Below is a small trained network, with its code and all its weights. Each question gives an input and a class and asks what happens when units are switched off, that is, made to give their printed mean instead of their output.

import numpy as np


def w(rows, s, z=0):
    codes = np.array(rows[::2]) - 128.0
    scale = np.full(codes.shape[1], s)
    scale[-1] = z or s
    return codes * scale


def f(y):
    return y / 2 * (1 + np.tanh(0.7978845608 * (y + 0.044715 * y**3)))


def log_softmax(a):
    a = a - a.max(-1, keepdims=True)
    return a - np.log(np.exp(a).sum(-1, keepdims=True))


def net(x, mask):
    res = np.array(x, float).reshape(1, 3) / 4 @ E
    y = f(res @ A[0][:, :-1].T + A[0][:, -1])
    res = res + np.where(mask, y, B[0][:, -1]) @ B[0][:, :-1]
    return log_softmax(res[-1] @ U[:, :-1].T + U[:, -1])


A, B = {}, {}
E = w([
[184,97,119,90,239,166,167,129,197,97,80],'x0',
[100,161,114,169,142,147,196,204,121,175,109],'x1',
[170,9,133,133,65,169,154,187,201,185,119],'x2',
],0.014)
A[0] = w([
[154,83,182,117,186,186,124,81,209,111,82,140],'neuron 1',
[85,108,170,54,99,173,10,28,169,83,205,227],'neuron 2',
[118,80,103,172,83,91,140,170,147,173,120,3],'neuron 3',
[122,203,49,62,183,82,123,72,100,85,117,74],'neuron 4',
[92,128,140,177,184,176,171,164,135,195,65,198],'neuron 5',
[183,13,99,71,100,134,142,48,222,113,175,114],'neuron 6',
[134,117,154,63,95,138,52,25,120,104,148,136],'neuron 7',
[95,201,139,159,171,119,143,160,47,116,138,161],'neuron 8',
[144,159,155,149,208,164,182,121,155,138,106,123],'neuron 9',
[93,196,73,208,107,138,173,153,107,125,147,123],'neuron 10',
[171,29,160,84,150,137,94,122,186,87,84,92],'neuron 11',
[111,100,160,145,50,187,82,84,65,169,127,65],'neuron 12',
[146,132,33,107,255,190,150,161,143,47,35,73],'neuron 13',
[76,153,109,128,123,119,124,128,85,206,139,141],'neuron 14',
[90,18,164,164,55,97,118,231,182,179,120,118],'neuron 15',
],0.0075)
B[0] = w([
[116,143,55,136,189,67,139,99,110,55,89,218],'neuron 1',
[191,97,94,171,109,120,92,180,117,142,170,250],'neuron 2',
[115,86,228,88,98,147,113,64,34,164,119,152],'neuron 3',
[199,69,139,185,152,133,101,221,117,161,108,220],'neuron 4',
[170,196,216,128,55,182,147,137,111,146,140,201],'neuron 5',
[69,146,85,98,178,104,133,115,166,60,80,226],'neuron 6',
[193,89,141,177,2,157,114,147,100,138,176,206],'neuron 7',
[120,203,149,63,152,146,186,55,120,105,148,226],'neuron 8',
[109,113,171,181,101,150,110,165,149,109,202,181],'neuron 9',
[100,224,96,84,165,177,190,29,167,99,86,192],'neuron 10',
[79,193,109,105,189,195,159,101,167,85,54,207],'neuron 11',
[154,164,168,203,100,50,95,144,189,82,128,170],'neuron 12',
[188,107,160,209,65,82,47,144,62,203,184,229],'neuron 13',
[115,106,116,95,137,123,153,61,177,147,176,181],'neuron 14',
[219,131,195,143,137,150,74,160,184,108,149,233],'neuron 15',
],0.0081,0.013)
U = w([
[166,142,165,106,102,119,115,119,113,130,161,253],'0',
[168,121,131,138,131,95,112,189,178,119,138,84],'1',
[10,166,70,28,172,116,155,94,176,85,95,2],'2',
],0.012,0.00063)

Each question gives the input, the list of numbers given to net, and the class t.
The units are the neurons (one row each of A and B). Each row of codes is followed by its name. A weight is (code - 128) times the scale printed after its matrix; where a second scale follows, it is the last column's (A, B and U).
mask holds one flag per neuron, in row order. A switched-off neuron (its flag False) gives its mean, the last column of its row in B, instead of its output. The means were averaged over made-up inputs and are rounded, as every weight is.
A unit's drop is (log p(t) with every unit on - log p(t) with that unit switched off) / (log p(t) with every unit on - log p(t) with every unit switched off).
The circuit of an input: a set's keep is (log p(t) with only the set's units on - log p(t) with every unit switched off) / (log p(t) with every unit on - log p(t) with every unit switched off). Starting from the 12 units with the biggest drops (on a tie, the unit counted first), units are removed one at a time, each time the one whose removal leaves the highest keep (on an exact tie, the one counted first), for as long as the keep stays at least 0.8.
units of the circuit, in order: the units of the circuit, biggest drop first
most important unit: the unit with the biggest drop
top k neurons: the k neurons with the biggest drops, biggest first
drop when u is switched off: that unit's drop, to one decimal
input [-3,-5,2], class 1: units of the circuit, in order : neuron 8; neuron 2
input [-2,8,5], class 0: top 2 neurons : neuron 3; neuron 5
input [8,-1,7], class 2: units of the circuit, in order : neuron 11
input [7,7,-4], class 0: units of the circuit, in order : neuron 5; neuron 13
input [4,-7,-8], class 1: top 2 neurons : neuron 4; neuron 2
input [-5,3,8], class 0: top 2 neurons : neuron 3; neuron 4
input [-7,-5,8], class 1: top 2 neurons : neuron 12; neuron 15
input [6,-8,8], class 2: top 2 neurons : neuron 6; neuron 11
input [6,-1,3], class 2: top 2 neurons : neuron 11; neuron 6
input [3,-8,-6], class 1: top 2 neurons : neuron 4; neuron 2
input [-3,6,-7], class 2: drop when neuron 9 is switched off : 0.0
input [-3,7,5], class 0: drop when neuron 3 is switched off : 0.2
input [4,-4,-6], class 1: drop when neuron 3 is switched off : 0.1
input [-6,6,6], class 0: most important unit : neuron 3
